| +5.47 | +2.56 | +3.03 | +2.94 | +2.82 |
| +3.00 | +3.34 | +3.21 | +2.11 | +2.81 |
| +1.91 | +3.90 | +4.43 | +2.46 | +3.48 |
| +4.89 | +4.06 | +2.78 | +3.21 | +3.15 |
| +3.26 | +2.36 | +5.19 | +2.97 | +2.25 |
->
| +2.56 | +3.03 |
| +3.34 | +3.21 |

| -0.36 | -0.54 | +1.52 | -4.18 | +4.28 |
| +2.08 | -2.22 | +1.42 | +1.38 | +1.96 |
| +1.59 | -1.22 | +3.41 | +2.24 | -0.58 |
| +2.57 | -1.89 | +2.17 | +2.37 | -1.74 |
->
| -0.54 | +1.52 |
| -2.22 | +1.42 |

| +0.18 | +0.32 | -1.90 | +3.17 |
| +0.60 | +2.81 | -4.15 | +4.40 |
->
| +0.32 | -1.90 |
| +2.81 | -4.15 |

| +2.75 | -1.74 | -0.51 | +1.59 | +1.24 |
| -1.25 | +0.04 | +0.26 | -1.94 | -1.64 |
| -5.46 | +1.77 | +5.24 | -2.05 | +2.17 |
| -2.41 | +0.78 | +1.82 | +1.84 | +2.79 |
| -2.24 | +2.17 | -0.93 | +1.17 | +1.04 |
->
| -1.74 | -0.51 |
| +0.04 | +0.26 |

| +2.10 | +1.49 | +1.37 | -0.28 |
| -2.09 | -1.42 | -2.04 | +0.04 |
| -0.58 | -1.65 | -1.60 | -2.32 |
| +3.70 | -1.30 | -1.82 | -2.33 |
| -4.71 | +1.81 | +1.83 | +3.07 |
->
| +1.49 | +1.37 |
| -1.42 | -2.04 |

| -1.86 | -1.95 | -2.29 | -2.41 | -2.29 |
| -4.03 | -3.09 | -3.94 | +2.97 | -3.07 |
| -0.15 | -3.15 | -2.63 | -4.96 | -2.50 |
| -2.18 | -1.70 | -0.91 | +3.45 | -1.61 |
->
| -1.95 | -2.29 |
| -3.09 | -3.94 |

| -4.52 | +1.01 | +1.98 | -4.13 |
| +2.78 | -1.92 | +1.18 | +3.01 |
->
| +1.01 | +1.98 |
| -1.92 | +1.18 |

| +3.07 | +1.67 | +2.00 | -4.41 | +1.42 |
| -0.96 | +2.27 | -4.16 | -0.37 | -2.04 |
| +3.13 | -0.33 | +2.28 | -2.95 | +2.73 |
| +5.11 | +0.12 | -1.71 | -5.23 | +1.83 |
| +3.96 | +1.81 | +1.63 | -0.40 | -4.88 |
->
| +1.67 | +2.00 |
| +2.27 | -4.16 |

| -2.08 | -1.77 | -2.17 |
| -4.05 | +2.20 | +2.27 |
->
| -1.77 | -2.17 |
| +2.20 | +2.27 |
---
| +2.35 | +2.52 | -1.17 | -1.82 | -1.43 |
| -4.82 | -3.87 | +4.30 | +5.04 | +1.14 |
->
| +2.35 | -3.87 |

| +1.95 | -0.83 | -0.14 |
| +1.10 | +2.13 | +0.30 |
| +5.03 | +0.78 | +2.71 |
| -0.39 | -0.67 | -3.89 |
->
| +1.95 | +2.13 | +2.71 |

| +1.37 | -4.27 | -1.43 | +3.04 |
| -4.61 | +1.96 | -0.49 | -0.40 |
| +3.46 | +2.26 | +2.67 | -1.32 |
->
| +1.37 | +1.96 | +2.67 |

| -0.03 | +0.38 | -0.28 |
| -0.09 | -3.91 | +1.02 |
->
| -0.03 | -3.91 |

| -2.93 | +2.32 | -3.62 |
| +4.05 | -3.28 | +4.74 |
| -2.51 | +3.13 | -2.80 |
| +4.34 | -3.50 | +5.05 |
| +0.45 | -1.12 | +0.13 |
->
| -2.93 | -3.28 | -2.80 |

| +2.12 | +2.38 | -4.32 | +0.14 | +1.72 |
| +0.75 | +0.78 | -1.09 | +0.16 | +0.40 |
| +2.19 | +2.27 | -4.76 | +0.36 | +1.61 |
| +0.55 | +0.33 | +1.71 | -2.03 | -2.51 |
->
| +2.12 | +0.78 | -4.76 | -2.03 |

| -0.71 | -1.36 | +0.79 |
| -0.63 | -3.01 | +4.77 |
->
| -0.71 | -3.01 |
